Here is a tiny trained network, its code and every weight. The questions are about switching its units off for an input and a class, where a switched-off unit gives its printed mean instead of its output.

import numpy as np


def w(rows, s, z=0):
    codes = np.array(rows[::2]) - 128.0
    scale = np.full(codes.shape[1], s)
    scale[-1] = z or s
    return codes * scale


def f(y):
    return np.maximum(y, 0)


def log_softmax(a):
    a = a - a.max(-1, keepdims=True)
    return a - np.log(np.exp(a).sum(-1, keepdims=True))


def net(x, mask):
    res = np.array(x, float).reshape(1, 5) / 4 @ E
    y = f(res @ A[0][:, :-1].T + A[0][:, -1])
    res = res + np.where(mask, y, B[0][:, -1]) @ B[0][:, :-1]
    return log_softmax(res[-1] @ U[:, :-1].T + U[:, -1])


A, B = {}, {}
E = w([
[102,204,127,144,103,178,189,54,138,162],'x0',
[94,84,153,176,103,173,51,137,121,137],'x1',
[71,65,158,143,151,180,165,111,51,42],'x2',
[110,131,175,196,91,89,252,190,100,143],'x3',
[218,178,188,81,113,112,176,181,144,33],'x4',
],0.012)
A[0] = w([
[95,8,136,189,178,152,122,152,39,89,170],'n0',
[167,90,146,224,105,41,221,231,96,176,160],'n1',
[202,223,153,27,197,125,235,103,149,98,209],'n2',
[225,140,168,120,100,74,138,207,247,96,170],'n3',
[109,127,95,73,119,219,110,33,166,77,1],'n4',
[189,133,167,186,101,97,214,173,155,172,193],'n5',
[210,177,149,88,97,64,148,122,198,101,118],'n6',
[135,2,123,132,205,103,132,117,23,57,192],'n7',
[158,130,65,134,151,180,77,91,130,129,26],'n8',
[141,149,79,90,178,60,101,94,138,117,68],'n9',
[204,110,20,49,199,118,32,128,177,200,162],'n10',
[120,138,38,60,167,42,7,143,231,165,145],'n11',
[56,68,156,203,75,186,140,146,92,127,127],'n12',
[67,117,21,166,144,158,148,41,110,137,219],'n13',
],0.0077,0.0044)
B[0] = w([
[77,131,158,208,173,54,67,173,134,120,233],'n0',
[39,132,86,94,123,89,184,136,129,128,232],'n1',
[131,194,171,57,129,193,118,44,152,137,242],'n2',
[232,123,139,36,148,127,131,157,96,136,234],'n3',
[74,120,86,131,129,114,164,155,144,162,187],'n4',
[113,124,112,134,145,90,156,170,126,106,210],'n5',
[126,177,181,59,122,154,120,113,132,95,205],'n6',
[106,98,127,167,97,79,127,176,50,113,237],'n7',
[136,122,110,132,167,119,154,128,140,173,171],'n8',
[138,133,91,132,116,138,106,71,152,146,163],'n9',
[185,163,117,143,151,174,125,101,145,215,249],'n10',
[207,107,129,120,200,167,152,121,173,244,247],'n11',
[91,159,168,167,151,130,94,125,105,103,201],'n12',
[155,126,37,120,142,132,199,149,144,133,213],'n13',
],0.011,0.014)
U = w([
[131,134,86,172,124,174,131,108,125,145,143],'0',
[73,130,183,192,140,113,86,136,113,120,150],'1',
[151,58,103,125,4,101,91,79,122,120,31],'2',
[164,26,125,146,46,102,119,70,171,92,10],'3',
[104,110,113,151,131,84,160,194,110,167,119],'4',
[186,139,197,110,124,145,89,150,120,120,140],'5',
[101,167,130,76,121,131,165,132,127,75,129],'6',
[149,146,128,124,163,179,139,89,167,197,117],'7',
],0.015,0.011)

Each question gives the input, the list of numbers given to net, and the class t.
The units are the neurons (one row each of A and B). Each row of codes is followed by its name. A weight is (code - 128) times the scale printed after its matrix; where a second scale follows, it is the last column's (A, B and U).
mask holds one flag per neuron, in row order. A switched-off neuron (its flag False) gives its mean, the last column of its row in B, instead of its output. The means were averaged over made-up inputs and are rounded, as every weight is.
A unit's drop is (log p(t) with every unit on - log p(t) with that unit switched off) / (log p(t) with every unit on - log p(t) with every unit switched off).
The circuit of an input: a set's keep is (log p(t) with only the set's units on - log p(t) with every unit switched off) / (log p(t) with every unit on - log p(t) with every unit switched off). Starting from the 12 units with the biggest drops (on a tie, the unit counted first), units are removed one at a time, each time the one whose removal leaves the highest keep (on an exact tie, the one counted first), for as long as the keep stays at least 0.8.
units of the circuit, in order: the units of the circuit, biggest drop first
most important unit: the unit with the biggest drop
top k neurons: the k neurons with the biggest drops, biggest first
drop of u: that unit's drop, to one decimal
input [5,8,2,0,-7], class 1: units of the circuit, in order : n12
input [-4,6,-7,5,6], class 6: units of the circuit, in order : n1, n6
input [-5,1,2,-7,5], class 7: top 2 neurons : n10, n11
input [5,2,4,-5,-4], class 4: units of the circuit, in order : n2, n11
input [6,-5,-1,5,-5], class 6: units of the circuit, in order : n11, n10
input [3,7,1,-3,1], class 1: units of the circuit, in order : n11, n3
input [5,2,2,-1,4], class 6: top 2 neurons : n11, n10
input [-5,2,7,8,-7], class 1: top 2 neurons : n12, n0
input [8,3,-2,0,-7], class 0: units of the circuit, in order : n11, n2
input [-7,-1,3,-3,-3], class 4: top 2 neurons : n2, n7
input [-4,2,2,-2,-5], class 4: top 3 neurons : n13, n2, n6
input [8,2,-3,2,-6], class 0: top 4 neurons : n11, n2, n10, n3
input [5,0,8,-3,-1], class 4: top 3 neurons : n13, n4, n2
input [3,-8,-2,1,1], class 6: units of the circuit, in order : n11
input [3,-2,0,3,-7], class 4: top 2 neurons : n2, n10
input [7,-6,1,5,-4], class 6: drop of n11 : 0.3
input [6,8,-8,6,0], class 4: drop of n2 : 0.2
input [-5,5,8,3,7], class 1: drop of n9 : 0.0
input [5,-6,5,4,-6], class 4: drop of n13 : 0.3
input [8,7,5,-5,-6], class 4: most important unit : n13
